Below are the code and all the weights of a small trained network. Each question names an input and a class and asks about switching units off, where a switched-off unit gives its printed mean instead of its output.

import numpy as np


def w(rows, s, z=0):
    codes = np.array(rows[::2]) - 128.0
    scale = np.full(codes.shape[1], s)
    scale[-1] = z or s
    return codes * scale


def f(y):
    return y / 2 * (1 + np.tanh(0.7978845608 * (y + 0.044715 * y**3)))


def log_softmax(a):
    a = a - a.max(-1, keepdims=True)
    return a - np.log(np.exp(a).sum(-1, keepdims=True))


def net(x, mask):
    res = np.array(x, float).reshape(1, 8) / 4 @ E
    y = f(res @ A[0][:, :-1].T + A[0][:, -1])
    res = res + np.where(mask, y, B[0][:, -1]) @ B[0][:, :-1]
    return log_softmax(res[-1] @ U[:, :-1].T + U[:, -1])


A, B = {}, {}
E = w([
[192,64,74],'x0',
[142,217,117],'x1',
[248,139,207],'x2',
[24,61,211],'x3',
[209,160,78],'x4',
[163,38,253],'x5',
[91,127,104],'x6',
[47,136,52],'x7',
],0.0043)
A[0] = w([
[130,130,110,74],'N1',
[181,62,161,167],'N2',
[248,140,135,228],'N3',
[49,89,115,122],'N4',
[82,182,98,83],'N5',
[134,176,109,113],'N6',
[73,105,169,176],'N7',
[139,84,89,239],'N8',
[128,188,139,254],'N9',
],0.017,0.0048)
B[0] = w([
[165,252,138,123],'N1',
[80,126,116,191],'N2',
[127,1,252,244],'N3',
[90,174,107,174],'N4',
[195,190,53,159],'N5',
[169,96,56,146],'N6',
[44,128,96,172],'N7',
[103,86,178,178],'N8',
[159,4,101,180],'N9',
],0.0086,0.011)
U = w([
[11,108,69,58],'0',
[155,187,54,62],'1',
[121,207,196,2],'2',
[137,81,195,205],'3',
[114,170,132,136],'4',
],0.012,0.0075)

Each question gives the input, the list of numbers given to net, and the class t.
The units are the neurons (one row each of A and B). Each row of codes is followed by its name. A weight is (code - 128) times the scale printed after its matrix; where a second scale follows, it is the last column's (A, B and U).
mask holds one flag per neuron, in row order. A switched-off neuron (its flag False) gives its mean, the last column of its row in B, instead of its output. The means were averaged over made-up inputs and are rounded, as every weight is.
A unit's drop is (log p(t) with every unit on - log p(t) with that unit switched off) / (log p(t) with every unit on - log p(t) with every unit switched off).
The circuit of an input: a set's keep is (log p(t) with only the set's units on - log p(t) with every unit switched off) / (log p(t) with every unit on - log p(t) with every unit switched off). Starting from all 9 units, units are removed one at a time, each time the one whose removal leaves the highest keep (on an exact tie, the one counted first), for as long as the keep stays at least 0.8.
units of the circuit, in order: the units of the circuit, biggest drop first
most important unit: the unit with the biggest drop
k most important neurons: the k neurons with the biggest drops, biggest first
drop when u is switched off: that unit's drop, to one decimal
input [5,-6,3,5,-5,2,7,-6], class 0: units of the circuit, in order : N3; N7
input [3,-6,2,4,0,3,-3,-1], class 0: 3 most important neurons : N2; N3; N7
input [-6,7,-8,-3,7,4,8,6], class 1: most important unit : N5
input [5,8,-8,-4,-7,3,2,-1], class 1: units of the circuit, in order : N3; N2
input [3,7,0,2,4,-8,-4,3], class 1: units of the circuit, in order : N5; N3
input [-6,-2,-7,-8,1,-2,8,-6], class 1: units of the circuit, in order : N3; N5
input [-2,8,-6,3,3,-1,3,-2], class 1: units of the circuit, in order : N3; N5
input [7,2,-1,-7,-4,-7,3,1], class 1: 4 most important neurons : N5; N3; N6; N1
input [-1,5,-5,5,8,1,6,-4], class 4: 2 most important neurons : N3; N2
input [-4,-7,-3,-5,-8,5,-6,3], class 0: 2 most important neurons : N3; N7
input [-2,-6,-7,-8,-4,-5,3,-4], class 1: 2 most important neurons : N3; N5
input [-8,-2,-8,-6,-5,5,1,-2], class 0: 2 most important neurons : N3; N7
input [5,5,-3,6,2,1,-8,4], class 0: drop when N3 is switched off : 1.3
input [2,-8,-3,-3,-2,-8,7,-1], class 4: most important unit : N7
input [7,1,-7,3,2,-5,7,-5], class 4: drop when N3 is switched off : 0.4
input [8,7,-8,5,8,-7,2,3], class 1: drop when N5 is switched off : 0.2
